Below are the code and all the weights of a small trained network. Each question names an input and a class and asks about switching units off, where a switched-off unit gives its printed mean instead of its output.

import numpy as np


def w(rows, s, z=0):
    codes = np.array(rows[::2]) - 128.0
    scale = np.full(codes.shape[1], s)
    scale[-1] = z or s
    return codes * scale


def norm(h):
    return h / np.sqrt((h * h).mean(-1, keepdims=True) + 1e-5)


def f(y):
    return np.maximum(y, 0)


def log_softmax(a):
    a = a - a.max(-1, keepdims=True)
    return a - np.log(np.exp(a).sum(-1, keepdims=True))


def net(x, mask):
    res = np.array(x, float).reshape(1, 4) / 4 @ E
    u = 0
    for l in range(3):
        y = f(norm(res) @ A[l][:, :-1].T + A[l][:, -1])
        res = res + np.where(mask[u : u + 10], y, B[l][:, -1]) @ B[l][:, :-1]
        u += 10
    return log_softmax(norm(res)[-1] @ U[:, :-1].T + U[:, -1])


A, B = {}, {}
E = w([
[123,131,153,119,53,52,198,155,132,188],'x0',
[233,120,114,159,107,96,90,53,131,178],'x1',
[79,53,193,178,172,176,178,20,146,164],'x2',
[177,163,140,130,182,134,182,113,2,138],'x3',
],0.0053)
A[0] = w([
[19,146,114,32,147,159,180,164,130,57,4],'0.n0',
[121,170,129,143,167,138,156,129,2,155,75],'0.n1',
[47,112,149,98,101,126,50,129,219,106,61],'0.n2',
[48,65,196,136,154,176,188,78,122,138,151],'0.n3',
[102,198,71,45,119,99,97,188,97,105,122],'0.n4',
[151,134,174,162,124,196,189,154,59,104,68],'0.n5',
[81,87,126,131,223,142,58,137,134,69,72],'0.n6',
[81,182,190,129,102,68,206,162,135,142,87],'0.n7',
[78,140,106,106,180,155,89,121,107,72,85],'0.n8',
[95,103,106,100,79,110,190,144,136,194,18],'0.n9',
],0.0061,0.0036)
B[0] = w([
[140,160,185,253,132,176,194,139,122,78,185],'0.n0',
[81,196,72,97,94,140,174,106,202,159,199],'0.n1',
[75,208,53,100,95,171,193,81,88,145,203],'0.n2',
[86,115,169,91,122,42,74,147,119,42,254],'0.n3',
[78,122,161,125,160,59,76,133,87,95,206],'0.n4',
[90,195,116,74,78,150,135,127,117,128,171],'0.n5',
[206,112,152,59,123,156,155,170,138,146,187],'0.n6',
[164,80,60,135,224,174,130,191,155,129,178],'0.n7',
[141,66,103,110,180,151,150,190,178,172,173],'0.n8',
[154,45,88,88,140,158,188,177,99,147,154],'0.n9',
],0.0069,0.0067)
A[1] = w([
[109,129,85,90,171,140,156,120,117,92,150],'1.n0',
[253,73,118,209,71,119,99,94,144,197,3],'1.n1',
[201,132,104,104,162,218,66,98,142,95,66],'1.n2',
[191,53,130,62,141,170,151,174,131,184,111],'1.n3',
[152,105,147,116,114,107,54,67,116,161,60],'1.n4',
[201,153,57,125,97,97,51,39,130,184,92],'1.n5',
[86,98,81,155,45,171,104,138,180,143,75],'1.n6',
[146,103,156,147,123,150,164,193,148,153,61],'1.n7',
[98,113,143,90,112,87,122,164,103,53,216],'1.n8',
[109,189,109,149,173,100,151,164,108,97,98],'1.n9',
],0.0062,0.0015)
B[1] = w([
[172,84,97,160,74,183,109,113,124,146,223],'1.n0',
[116,175,165,179,122,127,204,199,119,75,188],'1.n1',
[232,47,97,77,183,144,206,176,177,152,191],'1.n2',
[209,39,91,131,171,155,141,186,153,149,169],'1.n3',
[39,118,168,100,102,114,180,189,103,44,173],'1.n4',
[16,160,137,208,111,188,154,197,115,30,226],'1.n5',
[172,253,75,35,70,153,186,87,49,203,170],'1.n6',
[177,118,162,105,107,78,162,171,123,120,151],'1.n7',
[213,130,98,211,150,89,72,36,120,157,254],'1.n8',
[155,154,155,125,74,158,80,98,154,124,213],'1.n9',
],0.0054,0.0053)
A[2] = w([
[72,76,141,116,139,138,159,70,137,132,166],'2.n0',
[152,128,114,127,119,167,58,129,152,96,132],'2.n1',
[151,158,107,100,116,136,116,152,107,128,158],'2.n2',
[131,100,116,128,88,30,172,166,118,180,142],'2.n3',
[141,157,127,139,124,76,1,136,104,109,110],'2.n4',
[108,73,177,88,149,95,131,28,128,136,89],'2.n5',
[138,164,138,110,177,153,144,109,116,116,130],'2.n6',
[121,201,82,86,121,154,174,54,95,166,41],'2.n7',
[117,142,177,180,130,150,131,169,155,118,1],'2.n8',
[112,117,165,148,119,150,130,131,134,104,145],'2.n9',
],0.0088,0.0031)
B[2] = w([
[181,153,148,120,101,124,46,116,118,201,242],'2.n0',
[146,115,156,120,186,93,146,77,141,194,199],'2.n1',
[118,76,164,122,80,95,75,84,167,175,229],'2.n2',
[167,91,152,90,237,202,110,84,168,119,226],'2.n3',
[84,51,182,139,130,91,74,71,96,143,229],'2.n4',
[140,127,114,169,156,37,2,168,100,136,225],'2.n5',
[115,115,84,130,84,112,181,91,139,171,195],'2.n6',
[73,197,93,98,44,171,151,75,187,172,255],'2.n7',
[105,142,156,178,116,142,162,146,83,73,180],'2.n8',
[115,137,93,122,120,70,140,172,59,102,205],'2.n9',
],0.0067,0.0045)
U = w([
[95,122,187,150,118,29,18,103,80,131,229],'0',
[78,209,82,85,14,165,193,67,160,177,206],'1',
[80,160,181,211,104,146,241,208,73,2,59],'2',
[222,57,116,89,200,172,181,171,168,159,4],'3',
],0.01,0.0011)

Each question gives the input, the list of numbers given to net, and the class t.
The units are the neurons (one row each of A and B). Each row of codes is followed by its name. A weight is (code - 128) times the scale printed after its matrix; where a second scale follows, it is the last column's (A, B and U).
mask holds one flag per neuron, layer by layer. A switched-off neuron (its flag False) gives its mean, the last column of its row in B, instead of its output. The means were averaged over made-up inputs and are rounded, as every weight is.
A unit's drop is (log p(t) with every unit on - log p(t) with that unit switched off) / (log p(t) with every unit on - log p(t) with every unit switched off).
The circuit of an input: a set's keep is (log p(t) with only the set's units on - log p(t) with every unit switched off) / (log p(t) with every unit on - log p(t) with every unit switched off). Starting from the 12 units with the biggest drops (on a tie, the unit counted first), units are removed one at a time, each time the one whose removal leaves the highest keep (on an exact tie, the one counted first), for as long as the keep stays at least 0.8.
circuit, biggest first: the units of the circuit, biggest drop first
k most important neurons: the k neurons with the biggest drops, biggest first
k most important neurons of layer l: the k neurons of layer l with the biggest drops, biggest first
input [-5,-6,6,0], class 0: 2 most important neurons : 0.n3, 1.n5
input [7,-7,-1,-4], class 2: circuit, biggest first : 0.n0
input [-2,8,-6,1], class 2: circuit, biggest first : 1.n5, 0.n3, 1.n1
input [-8,2,-6,-3], class 3: 3 most important neurons : 0.n3, 1.n2, 0.n6
input [2,0,-5,7], class 1: 2 most important neurons : 0.n1, 0.n3
input [-8,-1,-6,5], class 3: 2 most important neurons : 0.n3, 0.n8
input [-3,-7,8,0], class 0: 2 most important neurons : 0.n3, 1.n5
input [-5,1,2,-6], class 1: 2 most important neurons : 0.n2, 1.n6
input [-8,8,-4,8], class 1: circuit, biggest first : 0.n1, 2.n6
input [-4,5,2,-4], class 2: 2 most important neurons : 1.n5, 0.n1
input [8,5,8,-4], class 0: 3 most important neurons : 0.n3, 2.n5, 0.n6
input [-2,6,3,-5], class 2: 3 most important neurons : 1.n5, 0.n1, 1.n1
input [7,1,7,2], class 0: 2 most important neurons : 0.n3, 2.n5
input [-8,-7,6,-2], class 3: circuit, biggest first : 0.n6
input [-8,-8,8,2], class 0: 3 most important neurons : 0.n3, 1.n5, 0.n7
input [-8,-7,3,-4], class 3: 2 most important neurons of layer 0 : 0.n6, 0.n8
input [5,2,4,-4], class 3: 3 most important neurons of layer 0 : 0.n9, 0.n4, 0.n1
input [5,7,-4,4], class 2: 2 most important neurons of layer 0 : 0.n3, 0.n2
input [7,-5,-4,8], class 1: 2 most important neurons of layer 0 : 0.n1, 0.n5
input [5,-2,-3,-1], class 3: circuit, biggest first : 0.n7
input [4,-7,5,-6], class 2: 2 most important neurons of layer 0 : 0.n0, 0.n3
input [-6,-2,-4,3], class 3: 3 most important neurons of layer 0 : 0.n3, 0.n8, 0.n6
